Here is a tiny trained network, its code and every weight. The questions are about switching its units off for an input and a class, where a switched-off unit gives its printed mean instead of its output.

import numpy as np


def w(rows, s, z=0):
    codes = np.array(rows[::2]) - 128.0
    scale = np.full(codes.shape[1], s)
    scale[-1] = z or s
    return codes * scale


def f(y):
    return np.maximum(y, 0)


def log_softmax(a):
    a = a - a.max(-1, keepdims=True)
    return a - np.log(np.exp(a).sum(-1, keepdims=True))


def net(x, mask):
    res = np.array(x, float).reshape(1, 4) / 4 @ E
    y = f(res @ A[0][:, :-1].T + A[0][:, -1])
    res = res + np.where(mask, y, B[0][:, -1]) @ B[0][:, :-1]
    return log_softmax(res[-1] @ U[:, :-1].T + U[:, -1])


A, B = {}, {}
E = w([
[45,138,246,65],'x0',
[19,219,113,217],'x1',
[86,16,138,208],'x2',
[114,122,112,111],'x3',
],0.011)
A[0] = w([
[7,174,91,180,155],'neuron 0',
[95,118,231,99,186],'neuron 1',
[157,136,133,79,121],'neuron 2',
[183,127,21,168,254],'neuron 3',
[88,97,190,193,148],'neuron 4',
[95,112,202,158,119],'neuron 5',
[46,236,94,207,213],'neuron 6',
[42,131,201,100,136],'neuron 7',
[171,199,25,157,212],'neuron 8',
[84,18,136,177,181],'neuron 9',
[27,191,216,97,140],'neuron 10',
[131,177,102,84,198],'neuron 11',
[75,153,82,181,165],'neuron 12',
[143,73,94,213,155],'neuron 13',
[191,60,151,64,247],'neuron 14',
[222,103,103,85,196],'neuron 15',
[169,42,163,185,182],'neuron 16',
[209,178,98,83,199],'neuron 17',
[169,226,122,78,216],'neuron 18',
[98,183,143,49,159],'neuron 19',
],0.013,0.0076)
B[0] = w([
[107,158,86,184,225],'neuron 0',
[55,212,119,18,208],'neuron 1',
[149,129,155,122,160],'neuron 2',
[223,12,113,133,240],'neuron 3',
[80,177,84,138,190],'neuron 4',
[99,146,136,120,176],'neuron 5',
[151,158,135,206,248],'neuron 6',
[104,185,118,122,207],'neuron 7',
[195,107,159,181,226],'neuron 8',
[81,104,43,82,215],'neuron 9',
[69,232,143,167,229],'neuron 10',
[192,157,236,162,180],'neuron 11',
[93,113,80,203,190],'neuron 12',
[151,90,45,138,195],'neuron 13',
[153,117,150,39,228],'neuron 14',
[156,58,126,90,218],'neuron 15',
[124,95,84,74,200],'neuron 16',
[185,97,179,134,208],'neuron 17',
[157,118,249,184,211],'neuron 18',
[128,159,170,120,187],'neuron 19',
],0.011,0.019)
U = w([
[172,64,192,113,236],'0',
[137,159,218,36,150],'1',
[164,90,53,69,185],'2',
[77,124,105,11,168],'3',
[170,109,165,203,76],'4',
[112,172,198,148,59],'5',
[129,89,60,176,150],'6',
[81,162,70,111,1],'7',
],0.013,0.0029)

Each question gives the input, the list of numbers given to net, and the class t.
The units are the neurons (one row each of A and B). Each row of codes is followed by its name. A weight is (code - 128) times the scale printed after its matrix; where a second scale follows, it is the last column's (A, B and U).
mask holds one flag per neuron, in row order. A switched-off neuron (its flag False) gives its mean, the last column of its row in B, instead of its output. The means were averaged over made-up inputs and are rounded, as every weight is.
A unit's drop is (log p(t) with every unit on - log p(t) with that unit switched off) / (log p(t) with every unit on - log p(t) with every unit switched off).
The circuit of an input: a set's keep is (log p(t) with only the set's units on - log p(t) with every unit switched off) / (log p(t) with every unit on - log p(t) with every unit switched off). Starting from the 12 units with the biggest drops (on a tie, the unit counted first), units are removed one at a time, each time the one whose removal leaves the highest keep (on an exact tie, the one counted first), for as long as the keep stays at least 0.8.
circuit, biggest first: the units of the circuit, biggest drop first
most important unit: the unit with the biggest drop
top k neurons: the k neurons with the biggest drops, biggest first
drop of u: that unit's drop, to one decimal
input [1,3,-1,4], class 5: circuit, biggest first : [neuron 3]
input [-8,0,-5,-6], class 0: circuit, biggest first : [neuron 3; neuron 17]
input [0,0,-1,8], class 0: top 4 neurons : [neuron 10; neuron 1; neuron 6; neuron 0]
input [-6,-1,1,3], class 2: top 2 neurons : [neuron 18; neuron 13]
input [-8,-7,1,-7], class 2: top 3 neurons : [neuron 18; neuron 13; neuron 16]
input [-1,1,3,6], class 6: top 2 neurons : [neuron 14; neuron 1]
input [-4,-4,0,-7], class 0: top 2 neurons : [neuron 9; neuron 1]
input [5,-7,0,0], class 1: top 2 neurons : [neuron 9; neuron 13]
input [-7,-1,0,-1], class 0: top 2 neurons : [neuron 8; neuron 9]
input [6,1,-2,1], class 5: top 3 neurons : [neuron 10; neuron 14; neuron 15]
input [8,1,-7,-2], class 5: top 2 neurons : [neuron 10; neuron 14]
input [7,0,3,-3], class 3: top 2 neurons : [neuron 1; neuron 6]
input [-2,1,-8,5], class 4: top 2 neurons : [neuron 14; neuron 1]
input [6,0,3,-8], class 3: top 2 neurons : [neuron 1; neuron 6]
input [0,-2,-8,2], class 0: most important unit : neuron 1
input [1,-7,0,7], class 1: drop of neuron 14 : 0.4
input [2,-7,-3,-8], class 1: drop of neuron 3 : 0.2
input [7,7,1,6], class 7: drop of neuron 4 : 0.1
